Here is a tiny trained network, its code and every weight. The questions are about switching its units off for an input and a class, where a switched-off unit gives its printed mean instead of its output.

import numpy as np


def w(rows, s, z=0):
    codes = np.array(rows[::2]) - 128.0
    scale = np.full(codes.shape[1], s)
    scale[-1] = z or s
    return codes * scale


def f(y):
    return np.maximum(y, 0)


def log_softmax(a):
    a = a - a.max(-1, keepdims=True)
    return a - np.log(np.exp(a).sum(-1, keepdims=True))


def net(x, mask):
    res = np.array(x, float).reshape(1, 3) / 4 @ E
    y = f(res @ A[0][:, :-1].T + A[0][:, -1])
    res = res + np.where(mask, y, B[0][:, -1]) @ B[0][:, :-1]
    return log_softmax(res[-1] @ U[:, :-1].T + U[:, -1])


A, B = {}, {}
E = w([
[201,19,190,196,65,189,100,254,77],'x0',
[116,48,233,109,39,175,227,73,165],'x1',
[201,6,42,194,222,83,153,49,117],'x2',
],0.0087)
A[0] = w([
[189,56,159,174,106,152,93,255,121,98],'neuron 1',
[75,194,161,89,98,149,97,227,170,87],'neuron 2',
[57,185,81,42,175,80,186,36,232,91],'neuron 3',
[177,32,102,177,217,80,119,87,103,119],'neuron 4',
[148,79,151,190,113,176,129,200,89,95],'neuron 5',
[84,64,163,141,52,159,186,60,124,94],'neuron 6',
[121,161,52,142,176,57,23,212,66,102],'neuron 7',
[177,80,122,109,149,123,155,95,134,112],'neuron 8',
[179,80,88,214,162,94,165,65,118,84],'neuron 9',
[127,91,147,111,77,196,247,62,176,132],'neuron 10',
[134,109,137,140,170,155,132,114,152,246],'neuron 11',
],0.0077,0.012)
B[0] = w([
[180,68,109,61,166,112,152,153,163,230],'neuron 1',
[47,177,190,183,78,133,182,135,225,199],'neuron 2',
[196,67,68,67,170,98,205,218,159,231],'neuron 3',
[89,192,175,162,73,101,153,125,187,225],'neuron 4',
[192,104,82,59,167,136,156,129,161,198],'neuron 5',
[82,118,75,204,168,189,119,87,79,197],'neuron 6',
[111,143,47,198,178,225,132,65,79,218],'neuron 7',
[96,137,133,162,91,140,120,164,132,164],'neuron 8',
[92,155,174,169,75,122,229,154,226,193],'neuron 9',
[103,127,69,157,173,150,130,74,67,224],'neuron 10',
[129,157,185,106,112,62,1,140,86,246],'neuron 11',
],0.0093,0.012)
U = w([
[226,60,96,11,156,119,178,206,188,95],'0',
[66,196,221,193,2,135,169,149,241,85],'1',
[106,139,74,208,175,244,127,37,38,89],'2',
[141,168,200,85,66,26,25,139,32,251],'3',
],0.008,0.011)

Each question gives the input, the list of numbers given to net, and the class t.
The units are the neurons (one row each of A and B). Each row of codes is followed by its name. A weight is (code - 128) times the scale printed after its matrix; where a second scale follows, it is the last column's (A, B and U).
mask holds one flag per neuron, in row order. A switched-off neuron (its flag False) gives its mean, the last column of its row in B, instead of its output. The means were averaged over made-up inputs and are rounded, as every weight is.
A unit's drop is (log p(t) with every unit on - log p(t) with that unit switched off) / (log p(t) with every unit on - log p(t) with every unit switched off).
The circuit of an input: a set's keep is (log p(t) with only the set's units on - log p(t) with every unit switched off) / (log p(t) with every unit on - log p(t) with every unit switched off). Starting from all 11 units, units are removed one at a time, each time the one whose removal leaves the highest keep (on an exact tie, the one counted first), for as long as the keep stays at least 0.8.
circuit, biggest first: the units of the circuit, biggest drop first
most important unit: the unit with the biggest drop
top k neurons: the k neurons with the biggest drops, biggest first
drop when u is switched off: that unit's drop, to one decimal
input [-8,3,-5], class 0: circuit, biggest first : (neuron 3)
input [3,0,-3], class 3: circuit, biggest first : (neuron 9; neuron 7)
input [-7,8,-4], class 2: top 3 neurons : (neuron 10; neuron 6; neuron 1)
input [6,4,7], class 1: top 4 neurons : (neuron 4; neuron 9; neuron 3; neuron 8)
input [6,7,-6], class 2: circuit, biggest first : (neuron 6; neuron 10)
input [-1,-3,-2], class 3: top 3 neurons : (neuron 6; neuron 10; neuron 9)
input [-3,-5,-4], class 2: top 3 neurons : (neuron 7; neuron 4; neuron 9)
input [-5,8,-3], class 2: top 2 neurons : (neuron 10; neuron 6)
input [5,-6,-4], class 2: top 2 neurons : (neuron 7; neuron 3)
input [-3,3,-3], class 3: top 2 neurons : (neuron 7; neuron 1)
input [-4,5,-4], class 2: top 2 neurons : (neuron 10; neuron 1)
input [-1,8,-7], class 2: top 4 neurons : (neuron 10; neuron 6; neuron 4; neuron 9)
input [-1,7,5], class 2: top 3 neurons : (neuron 10; neuron 6; neuron 2)
input [-1,3,4], class 1: most important unit : neuron 7
input [4,-4,6], class 1: top 3 neurons : (neuron 4; neuron 9; neuron 3)
input [5,6,-2], class 2: top 2 neurons : (neuron 6; neuron 3)
input [7,8,0], class 2: top 3 neurons : (neuron 6; neuron 10; neuron 3)
input [-3,-4,7], class 1: top 2 neurons : (neuron 4; neuron 9)
input [-4,2,-1], class 0: drop when neuron 4 is switched off : 0.1
input [-6,5,-1], class 0: drop when neuron 7 is switched off : 0.3
input [3,3,-1], class 3: drop when neuron 5 is switched off : -0.1
input [-8,-5,-3], class 0: drop when neuron 3 is switched off : 2.8
input [1,1,-2], class 3: most important unit : neuron 9
